Here is a tiny trained network, its code and every weight. The questions are about switching its units off for an input and a class, where a switched-off unit gives its printed mean instead of its output.

import numpy as np


def w(rows, s, z=0):
    codes = np.array(rows[::2]) - 128.0
    scale = np.full(codes.shape[1], s)
    scale[-1] = z or s
    return codes * scale


def f(y):
    return np.maximum(y, 0)


def log_softmax(a):
    a = a - a.max(-1, keepdims=True)
    return a - np.log(np.exp(a).sum(-1, keepdims=True))


def net(x, mask):
    res = np.array(x, float).reshape(1, 6) / 4 @ E
    y = f(res @ A[0][:, :-1].T + A[0][:, -1])
    res = res + np.where(mask, y, B[0][:, -1]) @ B[0][:, :-1]
    return log_softmax(res[-1] @ U[:, :-1].T + U[:, -1])


A, B = {}, {}
E = w([
[84,9,172,118,106,96,90],'x0',
[119,123,124,123,135,129,122],'x1',
[140,151,183,214,134,137,10],'x2',
[134,127,121,127,125,128,123],'x3',
[36,167,84,172,105,139,165],'x4',
[144,111,157,152,123,182,148],'x5',
],0.013)
A[0] = w([
[28,188,94,216,105,169,138,181],'N1',
[255,244,130,67,231,178,116,190],'N2',
[135,36,165,34,150,121,177,254],'N3',
[140,85,168,147,130,106,38,157],'N4',
[131,203,179,227,117,104,36,142],'N5',
[113,156,183,211,161,112,22,186],'N6',
],0.0071,0.0067)
B[0] = w([
[38,213,28,153,137,108,100,242],'N1',
[38,210,95,121,35,197,110,255],'N2',
[132,141,156,39,16,64,169,236],'N3',
[101,112,156,2,242,174,64,217],'N4',
[125,70,125,205,119,144,28,231],'N5',
[99,152,180,114,210,187,57,247],'N6',
],0.0091,0.011)
U = w([
[102,137,131,102,56,120,170,246],'0',
[113,127,138,120,126,169,86,204],'1',
[117,171,89,135,156,123,249,115],'2',
[119,137,109,193,130,139,99,2],'3',
[224,72,175,83,77,67,142,58],'4',
[198,92,196,102,171,129,92,56],'5',
],0.011,0.0053)

Each question gives the input, the list of numbers given to net, and the class t.
The units are the neurons (one row each of A and B). Each row of codes is followed by its name. A weight is (code - 128) times the scale printed after its matrix; where a second scale follows, it is the last column's (A, B and U).
mask holds one flag per neuron, in row order. A switched-off neuron (its flag False) gives its mean, the last column of its row in B, instead of its output. The means were averaged over made-up inputs and are rounded, as every weight is.
A unit's drop is (log p(t) with every unit on - log p(t) with that unit switched off) / (log p(t) with every unit on - log p(t) with every unit switched off).
The circuit of an input: a set's keep is (log p(t) with only the set's units on - log p(t) with every unit switched off) / (log p(t) with every unit on - log p(t) with every unit switched off). Starting from all 6 units, units are removed one at a time, each time the one whose removal leaves the highest keep (on an exact tie, the one counted first), for as long as the keep stays at least 0.8.
units of the circuit, in order: the units of the circuit, biggest drop first
most important unit: the unit with the biggest drop
k most important neurons: the k neurons with the biggest drops, biggest first
drop of u: that unit's drop, to one decimal
input [-2,-8,3,-8,1,4], class 3: 3 most important neurons : N4; N3; N5
input [-1,7,-5,-3,4,-3], class 2: units of the circuit, in order : N2; N5
input [1,-8,7,-7,-4,-1], class 5: units of the circuit, in order : N1; N4
input [6,0,5,-1,-2,1], class 5: most important unit : N2
input [1,-3,-6,-5,-1,-5], class 4: 2 most important neurons : N2; N1
input [-7,-4,0,8,-8,-8], class 0: units of the circuit, in order : N2; N6
input [-6,6,4,-5,2,-3], class 3: units of the circuit, in order : N4; N3
input [5,4,7,-8,0,5], class 5: units of the circuit, in order : N2; N4
input [1,-2,8,0,-3,1], class 5: 3 most important neurons : N1; N4; N2
input [-1,3,4,4,6,4], class 3: 2 most important neurons : N1; N4
input [4,-5,1,-8,0,-5], class 5: 3 most important neurons : N2; N1; N4
input [-8,1,4,-1,6,5], class 3: units of the circuit, in order : N1; N5
input [-3,1,1,-6,3,-7], class 3: units of the circuit, in order : N3; N4
input [5,3,-2,5,-1,0], class 4: most important unit : N2
input [-1,-6,4,1,6,8], class 3: units of the circuit, in order : N1; N4
input [-3,4,0,-5,3,8], class 2: 2 most important neurons : N5; N6
input [-7,0,1,6,5,-1], class 3: units of the circuit, in order : N3; N1
input [6,8,8,3,0,-1], class 5: 3 most important neurons : N2; N4; N1
input [0,-3,-4,-2,5,-7], class 2: 2 most important neurons : N2; N5
input [4,1,-3,6,-8,0], class 4: most important unit : N3
input [6,1,1,1,0,-2], class 5: 2 most important neurons : N2; N1
input [-1,-4,-2,0,3,-7], class 2: 3 most important neurons : N5; N2; N3
input [0,-3,0,-5,-5,4], class 0: drop of N6 : 0.2
input [-1,-5,3,-1,2,8], class 3: drop of N4 : 0.3
input [-2,7,-6,-8,-7,6], class 0: drop of N2 : 0.5
